-8.290  4.477  -1.631
-0.783  5.605  1.611
0.783  1.018  2.285
0.552  3.562  5.445
->
-1.631  5.605  0.783

-2.767  -0.630  1.446  0.097
-0.110  -6.457  -7.820  7.235
0.217  -1.606  2.147  -0.248
-0.756  -0.288  0.354  0.063
->
0.097  -7.820  -1.606  -0.756

2.341  1.822  6.948  -2.851
-1.991  0.206  6.065  1.114
->
-2.851  6.065

-0.573  -0.115  0.308
5.593  6.509  -6.605
-4.327  -4.229  4.868
->
0.308  6.509  -4.327

6.387  0.905  0.243
3.185  2.012  3.234
->
0.243  2.012

1.124  3.729  4.642  2.756  1.329
1.399  -2.391  -3.690  -1.446  -1.972
-0.390  2.539  -0.251  -0.953  -1.055
-0.610  -2.652  -6.042  -3.278  -2.707
->
1.329  -1.446  -0.251  -2.652

3.419  7.431
4.969  2.715
->
7.431  4.969

4.730  5.764  -6.099  0.070  -4.168
5.022  1.677  -5.616  -5.861  -1.809
->
-4.168  -5.861
---
0.177  -0.010  0.935  -0.324  -0.687  0.254  -0.028
0.460  -0.042  -0.014  -0.213  -0.458  0.543  0.542
0.256  0.132  1.484  -0.106  0.290  -0.735  1.017
-1.264  1.539  1.747  0.486  0.494  2.694  3.113
-0.370  -0.092  0.093  0.059  0.860  1.957  -2.260
-0.588  -0.093  1.401  0.563  -1.309  6.819  2.905
->
-0.028  0.177  -0.010  0.935  -0.324  -0.687  0.254
0.542  0.460  -0.042  -0.014  -0.213  -0.458  0.543
1.017  0.256  0.132  1.484  -0.106  0.290  -0.735
3.113  -1.264  1.539  1.747  0.486  0.494  2.694
-2.260  -0.370  -0.092  0.093  0.059  0.860  1.957
2.905  -0.588  -0.093  1.401  0.563  -1.309  6.819

1.966  -1.063  2.069  6.183  4.478  4.583  1.001
-2.344  2.313  -3.652  -6.228  -4.274  -5.122  -2.321
-1.794  2.652  -3.507  -6.152  -4.294  -4.852  -1.585
->
1.001  1.966  -1.063  2.069  6.183  4.478  4.583
-2.321  -2.344  2.313  -3.652  -6.228  -4.274  -5.122
-1.585  -1.794  2.652  -3.507  -6.152  -4.294  -4.852

2.138  2.153  -2.361  -1.131  0.359  6.664  3.233  1.247  0.428  1.328  3.641  5.258  -0.489  -3.697  -3.914  -0.457
0.498  -3.691  -1.713  3.050  2.749  0.937  -1.016  2.983  -0.744  -3.978  -1.209  -2.287  4.687  2.165  -2.628  -7.589
1.050  -5.315  0.765  0.689  3.289  -1.882  -5.035  -0.636  -2.725  2.179  -2.664  -5.244  4.997  2.576  -1.811  -2.135
-3.081  -0.126  0.931  2.356  -1.884  -6.632  0.682  -0.306  0.613  -6.894  -2.605  -1.577  -3.384  2.415  5.698  -0.693
->
-0.457  2.138  2.153  -2.361  -1.131  0.359  6.664  3.233  1.247  0.428  1.328  3.641  5.258  -0.489  -3.697  -3.914
-7.589  0.498  -3.691  -1.713  3.050  2.749  0.937  -1.016  2.983  -0.744  -3.978  -1.209  -2.287  4.687  2.165  -2.628
-2.135  1.050  -5.315  0.765  0.689  3.289  -1.882  -5.035  -0.636  -2.725  2.179  -2.664  -5.244  4.997  2.576  -1.811
-0.693  -3.081  -0.126  0.931  2.356  -1.884  -6.632  0.682  -0.306  0.613  -6.894  -2.605  -1.577  -3.384  2.415  5.698

-2.380  -2.708  -1.747  -0.901  0.144  -5.400  -5.309  -3.634  4.032  -6.496  6.264  -7.899  -6.164  4.590  -1.340
5.811  0.506  2.304  -1.927  1.304  -0.151  -2.269  0.037  -1.637  -1.201  2.764  -2.447  -7.020  5.648  -4.155
->
-1.340  -2.380  -2.708  -1.747  -0.901  0.144  -5.400  -5.309  -3.634  4.032  -6.496  6.264  -7.899  -6.164  4.590
-4.155  5.811  0.506  2.304  -1.927  1.304  -0.151  -2.269  0.037  -1.637  -1.201  2.764  -2.447  -7.020  5.648

4.130  -1.227  1.876  -2.616  4.960  3.961  -2.848  -2.606  2.371  -4.365
2.636  -3.541  -2.008  -4.969  4.409  1.270  -5.873  -3.131  -2.462  -6.003
-4.501  3.123  2.146  4.602  -5.456  -3.336  5.500  2.622  2.410  5.697
-3.556  -2.764  0.070  -0.255  -3.990  -5.565  0.607  -2.243  -0.198  0.697
-0.515  1.818  -3.269  3.228  -2.256  -2.886  4.300  3.208  -3.311  4.481
3.291  2.654  0.805  0.304  3.194  5.315  -0.405  2.187  0.439  -0.553
->
-4.365  4.130  -1.227  1.876  -2.616  4.960  3.961  -2.848  -2.606  2.371
-6.003  2.636  -3.541  -2.008  -4.969  4.409  1.270  -5.873  -3.131  -2.462
5.697  -4.501  3.123  2.146  4.602  -5.456  -3.336  5.500  2.622  2.410
0.697  -3.556  -2.764  0.070  -0.255  -3.990  -5.565  0.607  -2.243  -0.198
4.481  -0.515  1.818  -3.269  3.228  -2.256  -2.886  4.300  3.208  -3.311
-0.553  3.291  2.654  0.805  0.304  3.194  5.315  -0.405  2.187  0.439

-1.013  2.148  -7.752  5.462  0.780  -3.560  1.670  -4.850  0.829  -0.509
-1.013  2.148  -2.076  5.462  0.780  -3.560  0.457  -6.144  0.829  -0.509
-1.013  2.148  -7.752  5.462  0.780  -3.560  0.457  -0.969  0.829  -0.509
->
-0.509  -1.013  2.148  -7.752  5.462  0.780  -3.560  1.670  -4.850  0.829
-0.509  -1.013  2.148  -2.076  5.462  0.780  -3.560  0.457  -6.144  0.829
-0.509  -1.013  2.148  -7.752  5.462  0.780  -3.560  0.457  -0.969  0.829
